Below are the code and all the weights of a small trained network. Each question names an input and a class and asks about switching units off, where a switched-off unit gives its printed mean instead of its output.

import numpy as np


def w(rows, s, z=0):
    codes = np.array(rows[::2]) - 128.0
    scale = np.full(codes.shape[1], s)
    scale[-1] = z or s
    return codes * scale


def f(y):
    return np.maximum(y, 0)


def log_softmax(a):
    a = a - a.max(-1, keepdims=True)
    return a - np.log(np.exp(a).sum(-1, keepdims=True))


def net(x, mask):
    res = np.array(x, float).reshape(1, 3) / 4 @ E
    y = f(res @ A[0][:, :-1].T + A[0][:, -1])
    res = res + np.where(mask, y, B[0][:, -1]) @ B[0][:, :-1]
    return log_softmax(res[-1] @ U[:, :-1].T + U[:, -1])


A, B = {}, {}
E = w([
[69,75,152,78,148,231,76,108,32,179],'x0',
[18,195,255,212,212,89,127,160,137,184],'x1',
[224,159,120,65,131,89,55,221,54,144],'x2',
],0.0094)
A[0] = w([
[51,70,150,94,166,222,70,111,35,209,150],'N0',
[45,180,165,202,161,54,222,94,204,110,247],'N1',
[139,194,186,102,178,76,68,241,96,183,233],'N2',
[214,129,89,39,73,118,42,183,76,105,252],'N3',
[95,63,104,134,107,191,176,11,174,98,159],'N4',
[236,83,76,64,65,104,100,186,112,103,189],'N5',
[108,212,145,211,138,32,214,137,195,123,174],'N6',
[104,197,197,163,197,99,109,178,112,197,156],'N7',
[37,91,186,131,171,204,122,119,90,211,208],'N8',
[140,92,75,124,47,176,188,48,149,72,166],'N9',
[174,111,92,122,76,133,161,84,153,60,169],'N10',
[90,43,132,80,98,254,124,63,101,150,234],'N11',
[116,207,170,133,170,95,90,208,98,219,134],'N12',
[174,70,53,86,67,147,182,47,166,78,186],'N13',
[92,196,193,145,176,94,126,181,147,158,120],'N14',
[195,96,89,115,80,92,146,133,165,91,209],'N15',
],0.0074,0.0032)
B[0] = w([
[48,99,90,149,145,212,135,93,24,162,222],'N0',
[47,172,159,215,122,97,163,110,208,125,234],'N1',
[148,160,126,80,167,106,74,174,82,143,241],'N2',
[223,168,66,137,93,92,173,126,72,96,252],'N3',
[72,32,151,126,101,148,148,112,149,98,193],'N4',
[255,170,39,136,131,59,145,143,100,86,238],'N5',
[119,211,158,178,151,66,134,129,219,153,226],'N6',
[151,160,135,65,149,132,66,133,129,199,222],'N7',
[44,120,106,166,196,175,95,103,81,213,210],'N8',
[116,51,158,101,91,140,112,178,147,72,201],'N9',
[137,82,132,127,95,80,130,165,114,55,191],'N10',
[82,57,84,114,140,180,103,66,146,117,210],'N11',
[124,153,146,58,161,125,74,197,92,107,216],'N12',
[139,74,131,74,80,109,115,197,148,53,222],'N13',
[145,201,146,92,159,125,118,125,164,203,204],'N14',
[165,112,126,147,114,93,137,172,122,93,202],'N15',
],0.0085,0.014)
U = w([
[184,69,129,19,60,117,111,166,151,72,104],'0',
[248,189,48,122,110,45,160,169,60,111,215],'1',
[114,175,158,214,115,109,248,12,199,183,83],'2',
[124,148,171,69,140,160,104,195,65,176,53],'3',
[58,96,110,144,171,254,106,36,70,181,181],'4',
[118,192,204,119,178,69,76,174,182,186,142],'5',
[119,83,77,74,63,193,123,100,105,119,12],'6',
[74,95,184,219,68,71,220,153,181,72,197],'7',
],0.0071,0.0012)

Each question gives the input, the list of numbers given to net, and the class t.
The units are the neurons (one row each of A and B). Each row of codes is followed by its name. A weight is (code - 128) times the scale printed after its matrix; where a second scale follows, it is the last column's (A, B and U).
mask holds one flag per neuron, in row order. A switched-off neuron (its flag False) gives its mean, the last column of its row in B, instead of its output. The means were averaged over made-up inputs and are rounded, as every weight is.
A unit's drop is (log p(t) with every unit on - log p(t) with that unit switched off) / (log p(t) with every unit on - log p(t) with every unit switched off).
The circuit of an input: a set's keep is (log p(t) with only the set's units on - log p(t) with every unit switched off) / (log p(t) with every unit on - log p(t) with every unit switched off). Starting from the 12 units with the biggest drops (on a tie, the unit counted first), units are removed one at a time, each time the one whose removal leaves the highest keep (on an exact tie, the one counted first), for as long as the keep stays at least 0.8.
circuit, biggest first: the units of the circuit, biggest drop first
unit that matters most: the unit with the biggest drop
k most important neurons: the k neurons with the biggest drops, biggest first
drop of u: that unit's drop, to one decimal
input [-2,-4,-6], class 7: circuit, biggest first : N7; N4
input [-7,2,4], class 5: circuit, biggest first : N6; N3
input [-1,2,-2], class 2: circuit, biggest first : N2; N12; N13
input [5,6,2], class 4: 2 most important neurons : N0; N8
input [8,3,6], class 4: unit that matters most : N0
input [-4,-7,-1], class 0: 2 most important neurons : N13; N9
input [0,8,-7], class 2: 3 most important neurons : N1; N2; N13
input [4,-8,-6], class 0: 2 most important neurons : N13; N9
input [0,4,6], class 3: 2 most important neurons : N1; N6
input [3,7,-4], class 4: 2 most important neurons : N8; N0
input [-3,3,2], class 5: drop of N13 : 0.0
input [-2,0,0], class 7: drop of N2 : 0.2
input [-1,5,-6], class 2: drop of N1 : 0.1
input [4,-3,1], class 6: unit that matters most : N11
